Below are the code and all the weights of a small trained network. Each question names an input and a class and asks about switching units off, where a switched-off unit gives its printed mean instead of its output.

import numpy as np


def w(rows, s, z=0):
    codes = np.array(rows[::2]) - 128.0
    scale = np.full(codes.shape[1], s)
    scale[-1] = z or s
    return codes * scale


def f(y):
    return np.maximum(y, 0)


def log_softmax(a):
    a = a - a.max(-1, keepdims=True)
    return a - np.log(np.exp(a).sum(-1, keepdims=True))


def net(x, mask):
    res = np.array(x, float).reshape(1, 4) / 4 @ E
    y = f(res @ A[0][:, :-1].T + A[0][:, -1])
    res = res + np.where(mask, y, B[0][:, -1]) @ B[0][:, :-1]
    return log_softmax(res[-1] @ U[:, :-1].T + U[:, -1])


A, B = {}, {}
E = w([
[29,175,96,164,126,141,189,148],'x0',
[71,11,166,76,137,105,125,100],'x1',
[138,102,88,66,97,223,101,211],'x2',
[103,152,161,148,214,100,88,191],'x3',
],0.012)
A[0] = w([
[94,117,42,60,143,192,116,162,198],'neuron 1',
[68,66,185,102,114,107,99,110,144],'neuron 2',
[92,82,153,86,129,107,134,117,76],'neuron 3',
[157,109,65,168,74,147,86,186,83],'neuron 4',
[64,109,126,169,121,165,209,149,37],'neuron 5',
[127,155,169,120,181,109,140,184,54],'neuron 6',
[102,128,135,189,194,143,83,185,119],'neuron 7',
[152,81,149,129,114,105,90,150,135],'neuron 8',
[151,152,155,198,146,54,157,69,62],'neuron 9',
[193,101,192,118,152,124,95,63,3],'neuron 10',
[180,132,140,94,105,127,33,122,10],'neuron 11',
[54,132,131,111,137,150,151,115,108],'neuron 12',
[53,16,110,115,85,101,98,82,119],'neuron 13',
[157,134,114,100,98,178,156,209,70],'neuron 14',
[56,146,104,133,171,109,107,177,123],'neuron 15',
[141,120,183,167,92,58,170,91,108],'neuron 16',
[139,113,115,120,40,155,159,89,148],'neuron 17',
[108,129,130,107,149,155,93,162,124],'neuron 18',
[136,134,130,76,131,182,124,171,44],'neuron 19',
[212,187,83,188,120,158,147,164,132],'neuron 20',
[149,142,136,141,99,96,175,22,163],'neuron 21',
[92,141,160,117,200,114,51,149,96],'neuron 22',
[245,87,190,94,134,124,66,106,173],'neuron 23',
[116,111,95,143,98,152,210,92,64],'neuron 24',
[112,115,131,56,91,184,118,159,123],'neuron 25',
[80,145,140,177,162,90,148,94,93],'neuron 26',
[162,132,115,94,48,153,196,63,181],'neuron 27',
[137,129,99,127,85,109,173,129,36],'neuron 28',
[8,140,101,161,80,139,178,157,160],'neuron 29',
[89,51,155,103,120,126,161,148,59],'neuron 30',
[182,180,91,158,164,96,156,93,149],'neuron 31',
[118,127,74,83,82,178,94,132,61],'neuron 32',
[118,147,191,151,191,97,101,170,128],'neuron 33',
[157,89,165,64,151,113,112,106,79],'neuron 34',
[54,74,164,84,161,142,126,109,106],'neuron 35',
[201,148,114,149,124,138,140,123,151],'neuron 36',
],0.011,0.0025)
B[0] = w([
[123,98,172,138,190,100,159,134,219],'neuron 1',
[64,181,98,135,136,140,99,162,209],'neuron 2',
[76,169,121,124,73,169,107,169,183],'neuron 3',
[81,105,135,131,136,116,145,131,185],'neuron 4',
[167,101,89,187,115,145,170,65,186],'neuron 5',
[135,106,70,108,82,62,140,166,178],'neuron 6',
[185,139,73,95,95,86,116,161,199],'neuron 7',
[124,140,107,139,134,120,168,117,174],'neuron 8',
[65,67,185,120,156,118,136,120,228],'neuron 9',
[153,90,135,183,128,156,175,96,198],'neuron 10',
[145,100,93,197,133,136,176,52,192],'neuron 11',
[193,157,97,229,109,163,178,60,174],'neuron 12',
[81,167,96,130,99,138,98,152,229],'neuron 13',
[63,103,178,128,168,110,160,95,199],'neuron 14',
[181,120,96,119,113,94,134,131,191],'neuron 15',
[90,85,156,132,165,87,157,125,207],'neuron 16',
[163,142,109,50,77,64,99,144,198],'neuron 17',
[122,84,169,76,163,61,152,144,168],'neuron 18',
[75,65,184,147,179,109,153,121,183],'neuron 19',
[2,173,60,170,61,186,69,161,215],'neuron 20',
[103,113,154,82,158,66,146,150,213],'neuron 21',
[174,91,77,52,79,96,82,173,202],'neuron 22',
[168,148,107,178,96,134,221,90,251],'neuron 23',
[195,116,98,97,99,119,114,139,178],'neuron 24',
[95,106,149,113,162,113,166,146,202],'neuron 25',
[116,82,141,133,158,87,168,114,202],'neuron 26',
[167,131,96,48,84,56,101,194,216],'neuron 27',
[140,116,101,114,79,109,121,144,152],'neuron 28',
[204,100,109,172,133,158,212,122,222],'neuron 29',
[93,152,111,167,117,155,110,161,190],'neuron 30',
[51,141,160,151,135,138,117,159,194],'neuron 31',
[106,84,191,103,132,111,147,151,190],'neuron 32',
[145,109,93,97,118,67,94,193,208],'neuron 33',
[150,147,103,166,89,167,146,128,187],'neuron 34',
[59,196,85,131,133,166,118,147,204],'neuron 35',
[109,164,70,152,109,143,156,192,178],'neuron 36',
],0.0081,0.014)
U = w([
[56,50,192,106,175,83,139,144,103],'0',
[38,214,83,163,99,157,85,164,105],'1',
[216,108,82,217,112,135,182,111,111],'2',
[188,101,82,14,96,64,89,165,90],'3',
[130,145,122,112,141,107,127,147,249],'4',
[191,138,144,93,183,202,60,66,90],'5',
[139,120,193,111,164,190,25,81,94],'6',
[122,156,183,115,172,145,7,66,96],'7',
],0.012,0.013)

Each question gives the input, the list of numbers given to net, and the class t.
The units are the neurons (one row each of A and B). Each row of codes is followed by its name. A weight is (code - 128) times the scale printed after its matrix; where a second scale follows, it is the last column's (A, B and U).
mask holds one flag per neuron, in row order. A switched-off neuron (its flag False) gives its mean, the last column of its row in B, instead of its output. The means were averaged over made-up inputs and are rounded, as every weight is.
A unit's drop is (log p(t) with every unit on - log p(t) with that unit switched off) / (log p(t) with every unit on - log p(t) with every unit switched off).
The circuit of an input: a set's keep is (log p(t) with only the set's units on - log p(t) with every unit switched off) / (log p(t) with every unit on - log p(t) with every unit switched off). Starting from the 12 units with the biggest drops (on a tie, the unit counted first), units are removed one at a time, each time the one whose removal leaves the highest keep (on an exact tie, the one counted first), for as long as the keep stays at least 0.8.
units of the circuit, in order: the units of the circuit, biggest drop first
k most important neurons: the k neurons with the biggest drops, biggest first
drop of u: that unit's drop, to one decimal
input [7,-6,-5,3], class 2: units of the circuit, in order => neuron 29
input [7,-1,-7,-6], class 0: 3 most important neurons => neuron 21; neuron 9; neuron 23
input [-8,-3,6,3], class 2: 2 most important neurons => neuron 23; neuron 11
input [-2,3,3,2], class 4: 3 most important neurons => neuron 20; neuron 9; neuron 16
input [-8,7,2,-8], class 2: 3 most important neurons => neuron 23; neuron 10; neuron 11
input [-5,-6,3,4], class 1: 2 most important neurons => neuron 20; neuron 29
input [6,0,-5,-3], class 2: 3 most important neurons => neuron 29; neuron 5; neuron 12
input [8,8,-5,8], class 1: 2 most important neurons => neuron 35; neuron 2
input [-3,6,5,7], class 3: 3 most important neurons => neuron 22; neuron 20; neuron 18
input [7,6,-2,6], class 2: 2 most important neurons => neuron 29; neuron 12
input [3,4,4,-6], class 3: 2 most important neurons => neuron 27; neuron 17
input [-7,5,-5,-3], class 2: 2 most important neurons => neuron 23; neuron 10
input [-6,3,-6,8], class 3: 2 most important neurons => neuron 22; neuron 33
input [-1,2,-5,-7], class 3: units of the circuit, in order => neuron 27
input [6,-7,7,2], class 0: drop of neuron 35 => 0.1
input [8,-5,-2,3], class 2: drop of neuron 29 => 0.2
input [-8,2,-5,-4], class 2: drop of neuron 23 => 0.4
